Here is a tiny trained network, its code and every weight. The questions are about switching its units off for an input and a class, where a switched-off unit gives its printed mean instead of its output.

import numpy as np


def w(rows, s, z=0):
    codes = np.array(rows[::2]) - 128.0
    scale = np.full(codes.shape[1], s)
    scale[-1] = z or s
    return codes * scale


def f(y):
    return y / 2 * (1 + np.tanh(0.7978845608 * (y + 0.044715 * y**3)))


def log_softmax(a):
    a = a - a.max(-1, keepdims=True)
    return a - np.log(np.exp(a).sum(-1, keepdims=True))


def net(x, mask):
    res = np.array(x, float).reshape(1, 5) / 4 @ E
    y = f(res @ A[0][:, :-1].T + A[0][:, -1])
    res = res + np.where(mask, y, B[0][:, -1]) @ B[0][:, :-1]
    return log_softmax(res[-1] @ U[:, :-1].T + U[:, -1])


A, B = {}, {}
E = w([
[37,116,69,68,130,75,8,29],'x0',
[253,91,218,10,182,98,52,133],'x1',
[125,128,126,133,131,124,130,133],'x2',
[92,24,229,143,29,20,161,128],'x3',
[38,203,190,33,177,98,206,146],'x4',
],0.0054)
A[0] = w([
[35,182,193,33,182,113,194,166,68],'N0',
[47,209,190,43,197,84,192,148,50],'N1',
[234,95,177,42,183,103,77,129,69],'N2',
[198,130,147,182,140,153,201,214,52],'N3',
[210,41,71,218,100,152,41,114,76],'N4',
[186,139,188,178,144,185,197,238,24],'N5',
[159,218,47,112,220,180,128,118,5],'N6',
[103,56,205,144,18,30,142,115,78],'N7',
[229,99,201,35,186,96,79,126,47],'N8',
[37,157,63,206,83,141,195,119,55],'N9',
[158,214,38,118,189,195,96,140,91],'N10',
[52,136,56,77,146,84,2,50,12],'N11',
[208,155,156,158,123,166,217,248,50],'N12',
[60,173,170,39,178,109,194,166,40],'N13',
[83,52,189,129,21,40,171,121,73],'N14',
],0.0058,0.0019)
B[0] = w([
[191,123,73,130,56,182,76,127,246],'N0',
[196,114,48,145,51,210,99,125,246],'N1',
[57,206,171,230,131,129,35,188,225],'N2',
[106,112,169,111,99,128,106,38,201],'N3',
[180,158,46,96,14,174,108,136,233],'N4',
[77,106,155,102,137,120,90,31,215],'N5',
[186,57,110,136,226,173,152,152,207],'N6',
[203,57,89,140,227,168,149,156,253],'N7',
[72,194,143,222,135,128,49,175,232],'N8',
[58,202,200,254,159,111,19,201,232],'N9',
[182,78,112,118,202,141,162,138,225],'N10',
[80,88,215,112,126,117,89,34,239],'N11',
[71,115,188,106,132,97,86,22,227],'N12',
[168,115,79,145,53,171,96,125,213],'N13',
[183,73,81,134,252,188,127,137,248],'N14',
],0.0069,0.0041)
U = w([
[81,176,156,204,139,124,95,207,93],'0',
[174,78,106,115,220,149,150,148,94],'1',
[92,113,168,93,106,118,117,11,104],'2',
[174,132,75,117,17,159,123,148,107],'3',
[126,137,129,115,118,117,145,146,245],'4',
[110,149,143,60,114,86,182,181,113],'5',
],0.012)

Each question gives the input, the list of numbers given to net, and the class t.
The units are the neurons (one row each of A and B). Each row of codes is followed by its name. A weight is (code - 128) times the scale printed after its matrix; where a second scale follows, it is the last column's (A, B and U).
mask holds one flag per neuron, in row order. A switched-off neuron (its flag False) gives its mean, the last column of its row in B, instead of its output. The means were averaged over made-up inputs and are rounded, as every weight is.
A unit's drop is (log p(t) with every unit on - log p(t) with that unit switched off) / (log p(t) with every unit on - log p(t) with every unit switched off).
The circuit of an input: a set's keep is (log p(t) with only the set's units on - log p(t) with every unit switched off) / (log p(t) with every unit on - log p(t) with every unit switched off). Starting from the 12 units with the biggest drops (on a tie, the unit counted first), units are removed one at a time, each time the one whose removal leaves the highest keep (on an exact tie, the one counted first), for as long as the keep stays at least 0.8.
units of the circuit, in order: the units of the circuit, biggest drop first
top k neurons: the k neurons with the biggest drops, biggest first
drop of u: that unit's drop, to one decimal
input [-4,-5,3,-6,-3], class 1: units of the circuit, in order -> N10
input [-3,4,3,2,-4], class 0: top 3 neurons -> N2, N8, N1
input [-3,-4,-1,-1,6], class 3: top 3 neurons -> N1, N0, N13
input [2,5,4,-2,6], class 3: top 4 neurons -> N1, N0, N9, N13
input [-6,0,-5,-3,6], class 2: units of the circuit, in order -> N12, N5
input [5,-5,4,2,7], class 3: units of the circuit, in order -> N1, N0
input [-8,-7,3,-2,8], class 2: top 3 neurons -> N12, N5, N3
input [-3,2,3,6,-1], class 1: units of the circuit, in order -> N7, N14
input [1,-5,-1,4,6], class 3: top 2 neurons -> N1, N0
input [7,-5,-1,-5,-7], class 2: top 4 neurons -> N11, N1, N0, N7
input [-6,-5,-5,1,3], class 2: top 3 neurons -> N12, N5, N3
input [4,0,-5,-2,5], class 3: units of the circuit, in order -> N1, N0, N13
input [-2,-2,-6,6,5], class 1: units of the circuit, in order -> N14, N7
input [-1,6,4,-1,3], class 0: units of the circuit, in order -> N2, N8
input [7,8,-8,-2,-7], class 0: units of the circuit, in order -> N2
input [-2,-4,-2,-6,6], class 1: top 2 neurons -> N6, N10
input [-6,2,-2,6,4], class 1: top 4 neurons -> N14, N7, N11, N4
input [-6,3,-1,6,1], class 1: top 3 neurons -> N7, N14, N11
input [0,8,-4,0,8], class 0: top 3 neurons -> N2, N8, N4
input [-1,6,-4,4,6], class 0: top neuron -> N8
input [-1,7,-7,5,1], class 0: top 2 neurons -> N2, N8
input [-8,8,-7,7,7], class 0: drop of N2 -> 1.3
input [3,-3,-3,7,0], class 1: drop of N14 -> 0.2
input [4,7,-2,3,2], class 0: drop of N2 -> 0.2
